(19) [  3 -20  -7  -1   1 -20  27  -9   6  -7  -3  -9  -4 -26   2  27   1   6
  11  -8  -3 -18 -18  20   2 -18  -9  -4  19 -10]
(22) [ 24  31  23 -44 -68   7  46  19 -60 -37 -23 -65  13 -15   3   7 -27  10
 -35 -40 -20 -55   3 -43 -16 -60 -14 -41  27 -13]
(13) [-12  29 -10  51 -56  -7 -29  -5 -34  16   6 -30  -2  -8   3  -9  -9   9
 -31  14   1 -17 -17  31 -18   1  -5  17  14   3]
(13) [  9  27  16   3  -2  40  -8  40 -25 -16 -10 -10  30  16 -11 -16 -24 -37
  -2   9   2   7  21 -29 -15  18 -13  12 -39  24]
(17) [ 65  10  -6 -54 -17  10  53  38 -26 -32 -56 -16  15 -24  35  16  21   6
   9 -18 -28 -23  17 -35  25 -19  27 -22  21 -23]
(17) [ 19  24  18 -17 -17   6  14 -15   2   6 -22 -13 -16   8  16  -7  20  -7
  10  -3 -31 -14  12  -4 -12  -7   2 -36  21  11]
(17) [  8  -9  20 -24  19  -6  32  -6   8  -8   5  -3  -6   4  -6  -2  20 -23
  15  -5 -26 -14  -2  -6  -4  -4 -11 -24  10   6]
(17) [  2   2 -18  21  22  12 -13  10  22  11 -25  29   3  -2   4  15   6 -11
  27  17  14  28   9  11  14  28  14  24 -20  10]
(19) [-23  -2   0  12  21  13 -44   5   4  10  31  24   8  30 -15 -31 -11   1
 -16  12  22  33  10 -14   1  26   5  23 -34   6]
(22) [ 37  -3 -16   1 -17  11 -20   8 -13  -6 -10 -12  16 -16  44  -8 -15  35
  -6  10   3   1  10   9  -3  -2  12   9   3 -12]
(13) [ 12 -43   8 -10  28 -13  -3 -15   9  -9  47  -5   7  -4  15 -22  -3  11
   0   8 -10  -8 -11  18 -14  -2 -17  -3   4  -7]
(22) [  9 -49 -59  39  16  -9   2  32   9 -20 -22  11  36 -69  15  68 -44  29
  23   7  56  12 -23  44  26  -4   0  68 -19 -26]
(22) [ -5 -37 -21 -10  30  -6 -19 -18  37   5   7  31  -4  -7  15  13 -14  44
  10  -6  32  29   5   7  17  -6  15   9  -6 -18]
(13) [ 21 -22 -40  42 -14  -7  10  17  -4 -14 -31 -16  24 -65  26  58 -34  18
  22  10  26 -12 -22  53   3 -12 -10  41   4 -12]
(22) [ 23 -29  -5 -25  12 -12  53  11   3 -29 -18 -12  11 -38   6  40  -7  -1
  23 -17  -4 -24 -11   4   9 -27 -12  -7  13 -14]
(17) [ 20   9  -2  -2 -16   3  -7 -11   1   7 -13  -7  -6  -3  28  -5   6  17
   2   4 -11  -3   8   9  -5  -3   9 -12  15  -1]
(13) [  4 -26 -12 -32  25 -11  -2  -8  21   1   7  29  -8   6  10  -3  15  33
  -1 -11   9  19   7 -17  27  -3  27  -5   5 -25]
(19) [-12 -24  -6 -16   3 -24  39 -12  13 -11  -7  -4  -9 -27 -13  43  -8  12
  10 -26   9 -17 -18   6  10 -35  -9 -11  19 -16]
(13) [ -4  18   8  12 -19  13 -24  10 -25   0  14 -15  11  14  -3 -26 -14  -4
 -24   7   1  -1   5  -9 -15   6  -6   7 -12   8]
(19) [ -9  32  -3  51 -18  20   5  14   1   4 -44 -13   8 -20 -13  42 -25 -42
  31  14  11  -3  -2  30 -18   9 -25  20 -17  35]
(17) [-42  -3  17  -9  25  21 -28 -15  30   6  17  22  -2  31 -29  -4 -42   3
   1 -13  37  33  19 -25 -12  -5 -14  -3 -37  17]
(13) [-15   4  18 -27  16 -14  13 -27  21  17   9  19 -32  29 -15 -17  43 -10
   3  -9 -24   2   3 -16   8   3  12 -34  18   3]
(17) [ 37   6 -29  14  -5  -2  18  33 -13  -4 -41   5  10 -28  23  20  32  -9
  17  16 -12  -3  -4  14  27  21  26  23   9 -11]
(22) [ 24  17 -17 -12 -35 -20  20  10 -28   2 -23  -9 -12 -11  18   0  43  17
 -19  -7 -24 -20  -7  -7  27  -6  35  -9  38 -27]
(17) [  3 -25 -22  25  10 -28  19  25 -21  -9  18  -2  14 -28 -10   9  24 -17
  -4  14  -6 -16 -34  26  18  16  -1  36   7 -17]
(13) [-11  17  30   4 -15  25   4   8 -17 -17   4 -33  18   4 -20   1 -48 -28
  -2  -7   4 -15   6 -11 -38 -16 -42  -8 -22  27]
(19) [-14  11  -4  16 -12  -9  -5  -2  -8  10   3  -1  -8   4 -11  -3  11  -5
 -11   3  -2  -3  -9   5   3   5   4   5   6   0]
(13) [-19  79  32  22 -45  47 -11  34 -43   0 -28 -27  13  34 -37 -16 -24 -59
 -17   2  -4  -3  23 -39 -28  13 -18  -3 -34  44]
(19) [ 37 -18  -1   2  12  10 -13   4  -1  -8  12  -8  18  -9  37 -20  -4   7
   9  22 -12  -1   5  19 -14  13  -5   7  -4   1]
(22) [-29  15  -5  32   0   2 -31  -2   2  21  11  16  -6  19 -20 -12   5 -12
  -9  14  13  20  -2   6   1  25   4  20 -15  12]
(19) [  5  62   4  12 -70   3  21   5 -35   7 -51 -36 -14  -7  -1  17  11 -12
 -12 -10 -22 -31   0  -4  -6 -17   6 -21  29   9]
(19) [ 30  -9   0 -11  -5   0  11  -1  -5 -11  -5 -15   7 -16  27   1  -2  11
   6   1 -13 -14   1   9  -7 -10  -3  -9  13  -6]
(22) [  5   5  -1   3 -10  -4  18  12 -14  -8 -10 -12   5 -12  -4  10   4 -12
   0  -2  -7 -14  -8   1   2  -4  -4   2   6  -1]
(19) [-22  -5   1  25  45   5 -21   4  24  18  18  37  -2  25 -24 -16  22 -38
  17  25   4  32   1   7   6  47   1  24 -30  21]
(22) [ -2 -14 -18  22   2  12 -28   8   4  -4   2   3  20 -15  10  13 -42  22
   1   7  36  17   2  14  -4   0  -6  30 -23  -2]
(17) [ 26 -19  13 -49  -8  -7  28   0 -18 -27  14 -26   8  -9  17  -9  -7  25
 -17 -23 -16 -27   0 -23  -3 -36  -4 -29  21 -23]
[ 25   6 -12  39 -36  -6  -4   1 -24   0  -6 -35  10 -32  30   5  -6   4
  -1  21 -14 -27 -17  47 -21  -1 -13  14  20   2]	(19)
[ -6  53   8  27 -23  18 -18 -19  15  33 -39   6 -26  21   4  -1  19 -22
  18  15 -14  11  18  11 -13  20   8 -16   4  33]	(17)
[  8   2 -41  50  20   2  -9  33  11  13 -36  34  10 -20   4  27  26 -25
  31  33  13  27  -6  31  31  49  24  54 -19   4]	(17)
[ 26  11  13   4  -6  13   0   8 -13  -5  -2 -18  10   1  17 -18   4 -18
   6  15 -24 -12   6   6 -19  11 -10  -6   0  14]	(22)
[-31  11  -5   0  -7 -15  -7 -11   3  18   4  17 -22  18 -23  -3  20   7
 -18 -10   7  10  -4 -13  19   2  19  -2   8  -8]	(22)
[  4 -21 -23  -1   3 -21  -9 -12   9   8   7  14  -9 -11  18   3  14  37
  -6   0   7   6  -9  14  20  -2  22   8  17 -25]	(13)
[ 23 -22 -49  45 -14 -22  -8   8  -6   3 -13  -3  10 -52  36  30   3  31
   6  22  13  -5 -26  58  16   7  14  43  18 -24]	(13)
[  9  38   1  18 -43   1  33   4 -15   1 -51 -28  -8 -23   0  36   5 -23
  15  -4 -18 -29  -6  15  -8 -14  -8 -13  23  14]	(19)
[ 11  -5  19 -14  24  -1  20  -8  14   0   5   2  -7   9   0 -10  25 -28
  21   6 -29  -7   2   3  -8  10  -9 -20   5  14]	(22)
[-15  24  15 -31  -5  27  -8  14  -6  -7 -11   7   5  30 -20 -10 -23   1
 -16 -22  18  18  28 -57   4  -9   7 -13 -26   5]	(13)
[ -3 -11  -3  20  18   0  12  13   5  -6  -2   2  11 -15 -12  19  -4 -29
  21  11   3  -2 -11  19  -3  11 -17  19 -13  11]	(22)
[-23  20  13  14 -27  -9  -1 -10 -19   8  15 -19 -10   9 -21 -10   2 -11
 -21  -3  -9 -17 -12   2 -14  -7 -13  -8  11   8]	(17)
[ 37 -44 -38  23  35  -4  -4  14  23  -7 -12  19  21 -43  41  27  -1  15
  38  27  13  15  -8  47  16  21   8  40  -7 -13]	(22)
[-25   2  -6   9 -12  -9  -6  -4  -5   4   8  -1  -5   0 -17   7 -10  10
 -16 -10  16   0  -9  -2   4 -10  -1   7   1  -7]	(19)
[ 13 -47 -18  -6  27 -27  19 -18  28  -3   7  11  -6 -30  20  24  11  23
  23   0   1  -5 -17  33  12  -9   2   2  20 -20]	(13)
[-24 -18  -9 -18   4  -8  -1 -11  15  -4   3  11  -4  -5 -12  22 -28  35
  -8 -26  34  11   0 -15  12 -28   4  -1  -3 -18]	(22)
[-28  -3  13 -24  -6 -13  17 -34  21   4   0  -2 -25   4 -18  20 -12  17
  -1 -30   8  -7  -2 -10  -4 -37  -8 -33  17  -3]	(13)
[ 16 -16  10   2  18  -5  66  27  -7 -32 -16 -23  20 -37 -18  41   0 -58
  37   0 -20 -36 -21  17  -8  -7 -38   3   0  13]	(22)
[ 28  19   6 -12 -24   3   9  -9  -6   3 -22 -15 -10  -2  27  -5  16   8
   3   0 -26 -15   9   1  -6  -8   9 -25  24   0]	(17)

<88> [ 49  33 -21  47 -36 -31  12  43 -20  -2   2  47 -33  25  11 -29   7 -47
 -60  16   9   2  24 -43 -40  -4  38 -19 -44 -60]
<78> [ 16 -13  12  -6 -20 -15 -30 -10  -4  -5  22  35 -41  21 -26 -26  19  37
  46   0   1  -9 -46  12  13  -2   3  -2 -47  39]
<79> [ 16  20  -8  18   0  -5  -3  22  -8   2   2  -2  11   7   5 -12   3 -30
 -18  -4   7   3  31 -15 -13 -10   3  -6  20 -11]
<82> [-10  -7  57  25  36 -37 -25  -7 -17  29  36   4 -11  -6  -5   3  12  10
  -6 -30  29 -48   1   6  12 -33 -31 -14  -1 -12]
<88> [ -9  -9  -1  -6   3 -10  19  10   7  -4  -9  -6  -4 -22  18  10  -3  19
 -11  18 -14   3  -9  -2   6   9 -18 -13 -15  14]
<78> [-12  -9   0 -21  23   9  -4  -8   5   2 -21 -30  16 -15  -4   0   4  16
  25 -10   0  -8 -13  16  47   0 -23 -16  34  35]
<82> [ 45  16   3  11  16 -26  -7  36   3  -3  20  19  -3   2   8 -40  -6   5
   3   2  14  15   8 -38 -19  -7 -27 -27 -18  12]
<84> [-11  13  14   0  42  14 -17   7   4   8  19 -45  59 -10   4   5  -9 -18
  14 -26  11   9  55   1 -11 -21 -37  11  81  25]
<84> [ 10  -3  -2 -16   6   4 -22  -2   2  -4  -2  -6   2   5 -16 -22  11  18
  43  -9   2   0 -17  10  30  -3 -13 -10  15  47]
<78> [  2   8  32  51  -5 -47 -34   0 -48  33   0  16 -45  21 -21 -14  52 -29
 -28 -34  31 -87  -8  21  61 -41  17 -38   3 -30]
<78> [ -5 -15  -7 -32   0  26  10 -18  26 -16   9   4  10  -4   0   9 -28  30
  30  14 -13  40 -16  -3 -31  23  -3  29 -22  13]
<88> [ 16  15 -11  -1   4  20 -20  -4  -2   1  -1  -8  20  21 -18 -18   0 -26
  19 -21  14   7  18  -2   2  -8  12   8  39  -2]
<82> [-35  -4  17   9   4   9 -19 -29 -19  19  -7 -25   8   5 -17  23  21 -21
  -1 -30  10 -43   9  38  37 -20  13  10  48 -10]
<79> [-19 -18  27 -15  36   0  -5 -20   8  11   6 -18  10 -19  -2  11  -7  27
  19 -15   9 -13 -16  11  23  -5 -31  -4  11  12]
<82> [-26 -12  34   9   6 -12  -8 -12  -3  10  35   3  -3  -6   2  24   1  14
  -3  -3   0 -13   7  13 -25 -10 -13  21 -12  -1]
<79> [-30 -26  38  11   1 -35  12 -10  -5  12  19  17 -35 -21  14  30   5  35
 -25  13  -6 -30 -27  11  -3  -2 -14  -4 -56 -13]
<78> [-11   2 -13  -7  11  10  39  12  17  -7 -12 -17  26 -26  32  23 -29  -5
 -33  21 -14  30  23 -19 -31  17 -11   5   4 -20]
<84> [ 15   0  12   7   4   3  -3 -23  -1   9  13  28 -14  18 -13  -5 -16  -8
  -7 -15  24  -4 -12 -14 -19  -1  23  11 -29 -60]
<79> [ 43  16  -9 -15  26  31  -7  -8  22  -5  18  12  31  21 -13 -30 -42 -14
  26 -19  27  47  15 -40 -46   6   4  19  10 -33]
<84> [-24  -4  23  -4  29   4  -3  -1   9   5  25 -26  33 -19  11  22 -12   8
   4  -7  -1   8  29   5 -23  -9 -34  17  30  17]
<84> [ 24 -13  -3 -16  -3  -3  15 -12  13  -7  -5  36 -32   4  -4 -15 -19  29
   8  12   5  13 -49 -21  -4  21  10  -9 -67 -26]
<84> [ 31  31 -46  12 -11   5  19  34  -6  -7 -44  -9  12   5  12 -23   2 -49
 -34   7   0  11  26 -25  14   5  21 -29  29 -22]
<79> [-12  -8  16  10   2 -24  19  13   3   1  16   9 -11 -20  24  18  -6  17
 -28  20 -10   0   3  -9 -27   3 -17  -2 -35  -6]
<88> [  0  -5  -8 -10   8  -8  27  18  13  -8 -12  -6   3 -25  24   4 -12  18
 -13  23 -14  16  -5 -14  -3  14 -22 -17 -16  12]
<84> [ 26  21 -19  12  -5   7  -5   6 -10   2 -18   3   3  20 -10 -23   4 -37
 -10 -14  16  -3  12 -12  12  -6  24 -11  21 -28]
<88> [ -7  -6   5   3  -6 -11   6   4  -1   0   2   4 -11  -7   7   8   4  10
  -8  10  -8  -5  -6   3  -1   2  -4  -3 -17   5]
<82> [ 12  -5  21   8   2 -32  -1  23   6  -5  40  25 -16  -9  15  -7  -5  32
   2  19  -6  14  -2 -19 -41  -1 -30  -3 -49  24]
<82> [ 13  -5  22  -6  40   5  24 -17  23   8  24  19  11  -9  13   7 -54   7
 -20  -6  24  27   0 -42 -55  10 -10  13 -37 -76]
<84> [ -7 -11  -1  -6 -24  -6 -23  -6 -10  -4  -4   4 -25  10 -19  -9  32  21
  35   1 -11 -21 -30  31  39  -3   5  -5  -6  52]
<82> [ -8 -13  10  -7  11   0  15 -16   7   4  -3   6  -8 -10   5  12 -15  14
  -9   2   3  -2 -19  -4  -1   8  -1   0 -25 -27]
<88> [ 20  14 -25   3   8  -5  28  27   3  -4 -35  -7   6 -13  21 -12  -9 -18
 -33  11   0   9   7 -27  13   9  -2 -33   5 -20]
<78> [ 14  15 -15  -6  -5  26 -31  -4  -2  -5   4 -11  23  26 -25 -21   8 -20
  40 -20   7  12  19   9   3  -9  11  16  48  27]
<82> [  6   3  -9  -2 -18  -3   3  19   8 -15  19  11   0   0  10  -2  -3  11
   6  23 -18  29  11  -8 -39   8  -6  14 -20  28]
<79> [ -9   1  -3 -15  29   5  13  19  16  -6  -3 -34  38 -29  22   8 -14  10
   4   7 -11  22  24  -7  -4   3 -41  -6  35  37]
<79> [-30  -9  19  21  -3 -39  19  24 -10   6   6  -6 -15 -31  31  29  16  13
 -43  23 -20 -24   9   8  -1  -6 -25 -16 -19  13]
<88> [  1  -7  10 -15   8  11  -6 -10  15  -6  28   6  10   2  -4   1 -18  21
  27   1  -1  26  -1  -5 -34   5 -12  25 -11  14]
<78> [-11   0  -4  -2  10   3  26   6   8   0 -10 -13  14 -19  21  18 -16  -5
 -27  10  -7  10  13 -10 -12   8  -8  -1   4 -19]
<78> [ 18  22 -20  16 -15  -3  10  31  -1  -9   5   6  10   5  15  -8  -4 -27
 -25  15  -7  24  37 -23 -40   1   8   3   3  -8]
<88> [-18 -12   7 -16  22  15   1 -27   4   9 -18 -21  11  -9  -8  12  -5   5
  10 -17   9 -14 -15  15  35   1  -4  -2  23  -9]
<79> [  9 -13 -12 -29 -14  29  -4 -33  14 -11  -4  19 -11  19 -23  -7 -14  19
  38   0   0  20 -39   4  -2  20  26  22 -27  -6]
[ 19  -6  -1 -15  15   2  14  -4  17  -5   0  15  -4  -5   4 -11 -25  19
   6   6   6  21 -21 -24 -12  14  -8  -6 -32 -17]	<84>
[ 25  12 -18  -3  14   8   3   2  -1   3 -31  -6   6   6  -6 -24  -4 -20
  -2 -15  17  -3  -6 -14  34   0   8 -26  21 -22]	<82>
[ 10 -15  27  18 -21 -44 -15  -2 -17   8  20  47 -64  11 -12 -13  26  31
   1   5   6 -37 -48   6  15  -8   6 -19 -74   0]	<78>
[ -2  -9  -9 -25  32   7  35   3  23  -4 -27 -19  17 -33  23   7 -29  20
  -9  12  -5  20 -14 -19  12  20 -27 -20  -2  -6]	<88>
[ 36  29 -46  13   6 -11  40  49  -3  -5 -62 -14   9 -16  30 -25  -3 -41
 -56  15   0   6  18 -39  32   9   3 -59  20 -29]	<88>
[ 45  10 -29 -13  15   3  20  12  10  -6 -42   8  -5  -1   3 -37 -16  -4
  -4   1  14  13 -26 -35  32  15   3 -42 -11 -24]	<82>
[ -7 -10  -8 -13   4  11  16 -20   3   3 -33  -5  -7  -6  -3   7  -5   2
  -7  -2   2 -11 -28   6  34  11  13 -11  -5 -25]	<82>
[  5  15 -20 -13   6  32 -16  -1   5  -6  -7 -28  39  11 -13 -11  -2 -22
  29 -16   3  19  28   5   5  -4   1  13  63  25]	<78>
[ 40   5 -22 -26  18   9   0  10  17 -12 -20   2   6   1  -6 -41 -14  16
  34  -1   8  26 -24 -24  23  12 -15 -27   0  23]	<84>
[  0 -13   4 -15  21  -1  30  -3  20  -3  -4   5   0 -23  20  10 -30  25
 -13  15  -2  19 -18 -21 -15  18 -17  -6 -34 -22]	<88>
[  3   1  -9  10 -16  -6  21   3  -2  -1 -10  17 -17   0  10   8  -5 -10
 -33  14  -4   0  -4 -11 -14  10  21  -2 -31 -38]	<84>
[ -4   1  -6   5   3  -7  14   4  -6   6 -28  -9  -6 -10   8   4   6  -9
 -24   1   1 -18  -7   1  32   1   3 -23   5 -17]	<88>
[ -3  -6  14  -2  -7   2 -14  -9   4  -3  34  15  -4  10  -8   3  -4  15
  20   1  -1  11   0   4 -33  -2  -1  26 -19  11]	<88>
[ 33  11  -9   5   1   6   1  -8  -1   4  -8  24 -11  21 -13 -23 -13 -20
  -8 -13  24   3 -10 -24  -3   3  27  -6 -16 -54]	<84>
[-23   7  -6  11 -13  -3  -8  17 -13   0  -7 -28  14  -6   6  13  27 -16
  -6   3 -17 -14  29  25  16 -12  -6   0  45  40]	<84>
[ -8 -16  16  -5  10 -20  -4  -5  -4   7  -9  -1 -22 -13  -2  -2  15  29
  10  -2   1 -28 -35  13  45  -3 -18 -26 -15  22]	<78>
[-5 -4 -2 -4 -4  0  4  0  2 -3 -2 -1 -2 -4  3  5  0  7  1  7 -7  3 -4  3
  0  4 -2  1 -6  7]	<79>
[ -3 -11  -2 -21  11   1   2   0  10  -6 -10 -11   3 -14   2  -4   0  28
  24   6  -8   5 -21   6  24   8 -22 -12   1  38]	<78>
[ 15  20 -29   1  -9  18 -10   9  -7  -4 -25 -16  17  15 -11 -19  12 -33
   7 -11   3   3  18   3  24  -4  17  -7  47   9]	<82>
[ -6  -1 -12  -8  -6  18   8 -10   5  -4 -12  -6   7   2  -1   9  -7  -7
  -2   2  -5   9   1   3  -2   9  14  11   7 -12]	<82>
[ -1 -14  13 -14   9  -1  -1 -12  11  -2  12   9  -7  -5  -2   1 -10  30
  19   3   0   7 -23  -1  -5   6 -13   4 -26   9]	<84>
[-27 -28  31 -10  -3  -9  -2 -19   9  -1  36  15 -17 -10   2  26  -5  46
  17  13 -13   2 -23  15 -28   5 -16  26 -47  19]	<88>
